Below is a small trained network, with its code and all its weights. Each question gives an input and a target symbol and asks what happens when units are switched off, that is, made to give their printed mean instead of their output.

import numpy as np


def w(rows, s, z=0):
    codes = np.array(rows[::2]) - 128.0
    scale = np.full(codes.shape[1], s)
    scale[-1] = z or s
    return codes * scale


def f(y):
    return y / 2 * (1 + np.tanh(0.7978845608 * (y + 0.044715 * y**3)))


def softmax(a):
    e = np.exp(a - a.max(-1, keepdims=True))
    return e / e.sum(-1, keepdims=True)


def log_softmax(a):
    a = a - a.max(-1, keepdims=True)
    return a - np.log(np.exp(a).sum(-1, keepdims=True))


def net(x, mask):
    ids = ['αβδεζηθμπστω'.index(c) for c in x.split()]
    T = len(ids)
    res = E[ids] + P[:T]
    u = 0
    for l in range(3):
        r = res
        for j in range(2):
            rows = slice(4 * j, 4 * j + 4)
            q, k, v = (r @ M[l][rows].T for M in (Q, K, V))
            z = softmax(np.where(np.tri(T) > 0, q @ k.T / 4**0.5, -1e9)) @ v
            o = O[l][rows]
            res = res + np.where(mask[u + j], z, o[:, -1]) @ o[:, :-1]
        u += 2
        y = f(res @ A[l][:, :-1].T + A[l][:, -1])
        res = res + np.where(mask[u : u + 4], y, B[l][:, -1]) @ B[l][:, :-1]
        u += 4
    return log_softmax(res[-1] @ U[:, :-1].T + U[:, -1])


Q, K, V, O, A, B = {}, {}, {}, {}, {}, {}
E = w([
[140,68,81],'α',
[107,103,131],'β',
[93,90,117],'δ',
[145,80,93],'ε',
[96,181,254],'ζ',
[91,134,180],'η',
[118,87,108],'θ',
[166,62,73],'μ',
[110,106,133],'π',
[139,57,71],'σ',
[127,112,137],'τ',
[131,62,78],'ω',
],0.011)
P = w([
[182,161,137],'0',
[2,206,61],'1',
[69,41,223],'2',
[108,108,96],'3',
[149,182,4],'4',
[86,47,236],'5',
[102,118,116],'6',
[115,181,23],'7',
[99,33,222],'8',
[83,96,96],'9',
[139,204,52],'10',
[134,35,234],'11',
[124,123,124],'12',
[138,199,50],'13',
],0.0096)
Q[0] = w([
[92,56,142],'L0H0',
[87,116,227],'L0H0',
[185,67,246],'L0H0',
[152,121,24],'L0H0',
[216,140,104],'L0H1',
[2,89,81],'L0H1',
[61,234,121],'L0H1',
[158,128,103],'L0H1',
],0.0085)
K[0] = w([
[226,109,247],'L0H0',
[146,86,213],'L0H0',
[162,51,180],'L0H0',
[241,145,115],'L0H0',
[2,50,136],'L0H1',
[234,150,122],'L0H1',
[181,119,53],'L0H1',
[60,50,130],'L0H1',
],0.006)
V[0] = w([
[187,173,60],'L0H0',
[121,195,51],'L0H0',
[217,99,96],'L0H0',
[85,187,88],'L0H0',
[56,15,203],'L0H1',
[55,39,217],'L0H1',
[254,208,119],'L0H1',
[78,71,45],'L0H1',
],0.0067)
O[0] = w([
[181,157,150,4],'L0H0',
[146,174,132,42],'L0H0',
[201,170,142,38],'L0H0',
[111,252,108,107],'L0H0',
[8,96,133,217],'L0H1',
[89,101,136,221],'L0H1',
[255,118,154,47],'L0H1',
[70,139,88,122],'L0H1',
],0.0071,0.0031)
A[0] = w([
[97,185,115,219],'L0N0',
[105,62,197,127],'L0N1',
[190,140,2,253],'L0N2',
[238,98,123,88],'L0N3',
],0.0097,0.0041)
B[0] = w([
[7,254,115,185],'L0N0',
[218,64,127,253],'L0N1',
[137,213,65,188],'L0N2',
[145,191,35,123],'L0N3',
],0.0068,0.0067)
Q[1] = w([
[17,159,112],'L1H0',
[91,42,118],'L1H0',
[2,99,147],'L1H0',
[68,111,158],'L1H0',
[80,155,72],'L1H1',
[136,247,178],'L1H1',
[198,177,133],'L1H1',
[223,100,57],'L1H1',
],0.005)
K[1] = w([
[152,85,140],'L1H0',
[42,93,28],'L1H0',
[10,109,130],'L1H0',
[191,209,145],'L1H0',
[188,134,53],'L1H1',
[130,255,127],'L1H1',
[133,136,248],'L1H1',
[172,130,171],'L1H1',
],0.0064)
V[1] = w([
[106,247,77],'L1H0',
[184,98,143],'L1H0',
[119,101,106],'L1H0',
[183,135,110],'L1H0',
[123,179,121],'L1H1',
[54,141,81],'L1H1',
[106,106,168],'L1H1',
[54,149,119],'L1H1',
],0.012)
O[1] = w([
[181,94,73,231],'L1H0',
[100,149,207,2],'L1H0',
[48,113,139,145],'L1H0',
[129,117,184,29],'L1H0',
[131,76,1,98],'L1H1',
[52,81,75,225],'L1H1',
[160,163,158,150],'L1H1',
[96,79,83,201],'L1H1',
],0.006,0.0059)
A[1] = w([
[217,21,94,57],'L1N0',
[205,6,132,79],'L1N1',
[34,1,60,209],'L1N2',
[14,76,122,254],'L1N3',
],0.0051,0.0018)
B[1] = w([
[78,2,156,172],'L1N0',
[93,90,148,181],'L1N1',
[231,204,208,252],'L1N2',
[207,163,40,217],'L1N3',
],0.0067,0.012)
Q[2] = w([
[64,148,106],'L2H0',
[255,18,129],'L2H0',
[147,50,173],'L2H0',
[137,87,193],'L2H0',
[166,92,55],'L2H1',
[93,76,117],'L2H1',
[61,187,69],'L2H1',
[145,190,77],'L2H1',
],0.0087)
K[2] = w([
[119,166,40],'L2H0',
[124,158,254],'L2H0',
[202,130,155],'L2H0',
[177,167,137],'L2H0',
[144,135,105],'L2H1',
[119,171,77],'L2H1',
[50,127,112],'L2H1',
[91,116,139],'L2H1',
],0.011)
V[2] = w([
[155,101,124],'L2H0',
[76,134,163],'L2H0',
[139,74,196],'L2H0',
[91,88,145],'L2H0',
[122,105,54],'L2H1',
[187,147,98],'L2H1',
[100,143,195],'L2H1',
[62,249,122],'L2H1',
],0.012)
O[2] = w([
[129,180,105,164],'L2H0',
[124,78,35,56],'L2H0',
[158,158,68,109],'L2H0',
[148,168,81,97],'L2H0',
[49,181,146,228],'L2H1',
[118,215,105,248],'L2H1',
[174,80,131,1],'L2H1',
[174,174,254,154],'L2H1',
],0.0081,0.0087)
A[2] = w([
[216,78,253,253],'L2N0',
[245,141,47,161],'L2N1',
[92,150,25,68],'L2N2',
[53,66,100,194],'L2N3',
],0.0067,0.0054)
B[2] = w([
[52,108,150,255],'L2N0',
[254,106,194,241],'L2N1',
[162,3,93,234],'L2N2',
[89,143,50,158],'L2N3',
],0.0073,0.0079)
U = w([
[32,86,177,152],'α',
[129,61,167,113],'β',
[147,123,147,156],'δ',
[133,185,166,147],'ε',
[254,141,137,83],'ζ',
[179,129,146,165],'η',
[127,110,134,122],'θ',
[113,104,123,166],'μ',
[175,137,154,131],'π',
[91,85,128,99],'σ',
[184,150,151,108],'τ',
[38,54,109,2],'ω',
],0.0085,0.0066)

Each question gives the input, a string of symbols that net reads in full, and the target symbol t.
The units are the heads (4 rows each of Q, K, V and O) and the neurons (one row each of A and B). Each row of codes is followed by its name. A weight is (code - 128) times the scale printed after its matrix; where a second scale follows, it is the last column's (O, A, B and U).
mask holds one flag per unit, layer by layer, with each layer's heads first. A switched-off unit (its flag False) gives its mean, the last column of its rows in O or B, instead of its output. The means were averaged over made-up inputs and are rounded, as every weight is.
A unit's drop is (log p(t) with every unit on - log p(t) with that unit switched off) / (log p(t) with every unit on - log p(t) with every unit switched off).
The circuit of an input: a set's keep is (log p(t) with only the set's units on - log p(t) with every unit switched off) / (log p(t) with every unit on - log p(t) with every unit switched off). Starting from the 12 units with the biggest drops (on a tie, the unit counted first), units are removed one at a time, each time the one whose removal leaves the highest keep (on an exact tie, the one counted first), for as long as the keep stays at least 0.8.
circuit, biggest first: the units of the circuit, biggest drop first
most important unit: the unit with the biggest drop
top k neurons: the k neurons with the biggest drops, biggest first
top k neurons in layer l: the k neurons of layer l with the biggest drops, biggest first
heads that matter: for each layer, one digit per head in row order, 1 if its drop is at least 0.15 and else 0, layers parted by /
input ζ τ ζ ζ μ σ η ζ ζ ε ζ, target α: most important unit -> L2H0
input δ ζ ζ μ σ μ τ δ ζ σ μ, target α: heads that matter -> 10 / 10 / 10
input η ζ ω τ ζ δ ζ σ μ, target α: heads that matter -> 11 / 11 / 01
input δ ζ α τ ζ ζ δ π μ σ ζ ζ α, target ζ: circuit, biggest first -> (L2H0, L0N0, L2N1)
input μ π δ π μ π ζ ζ, target α: heads that matter -> 00 / 00 / 10
input ζ ζ π ζ β μ ε μ π ζ ζ σ, target β: top 4 neurons -> (L2N0, L1N0, L0N1, L0N0)
input θ ζ σ σ σ σ ζ ζ μ μ η ζ η, target ζ: heads that matter -> 10 / 01 / 10
input ζ τ η α μ η π δ δ π ζ ζ α, target ζ: circuit, biggest first -> (L0N0, L2H0, L2N1, L2N0)
input δ μ μ ζ ε ζ τ ζ ε ζ η ζ, target ε: heads that matter -> 10 / 11 / 11
input μ π ζ π ζ θ ζ π, target α: circuit, biggest first -> (L2H0, L0N0, L0N1, L1H0)
input μ ζ σ μ ζ ω, target ω: top 3 neurons -> (L0N2, L1N2, L0N3)
input δ μ π θ δ α η μ μ ζ ζ ζ, target ε: heads that matter -> 10 / 01 / 11
input ζ ζ τ α μ μ ζ ε π, target β: top 4 neurons -> (L2N0, L0N1, L1N0, L0N0)
input δ η ζ ζ ζ α, target ε: top 2 neurons in layer 1 -> (L1N2, L1N3)
input π η τ ζ ζ β μ δ ζ θ, target ζ: top 3 neurons -> (L1N2, L0N0, L1N3)
input ζ η θ ζ η β, target β: most important unit -> L0H1
input θ μ η ω η ζ δ, target ζ: top 3 neurons in layer 1 -> (L1N2, L1N3, L1N1)
input μ ζ ζ σ ζ π, target ω: top 2 neurons in layer 2 -> (L2N2, L2N3)
input η ζ μ ζ ω ε, target α: top 3 neurons in layer 0 -> (L0N1, L0N0, L0N2)
input ζ ζ μ σ σ ζ π, target ζ: most important unit -> L0N2
input μ α ζ π ζ τ μ η τ σ μ μ, target ω: top 4 neurons -> (L0N3, L0N2, L1N2, L1N0)
input π ζ η σ η ζ σ, target ζ: heads that matter -> 01 / 00 / 10
input ζ μ δ ζ ζ ζ θ τ ζ π σ ζ ε, target ζ: top 4 neurons -> (L0N0, L2N1, L0N2, L0N1)
input ζ ζ μ δ σ μ η ζ ζ μ δ, target α: heads that matter -> 00 / 10 / 10
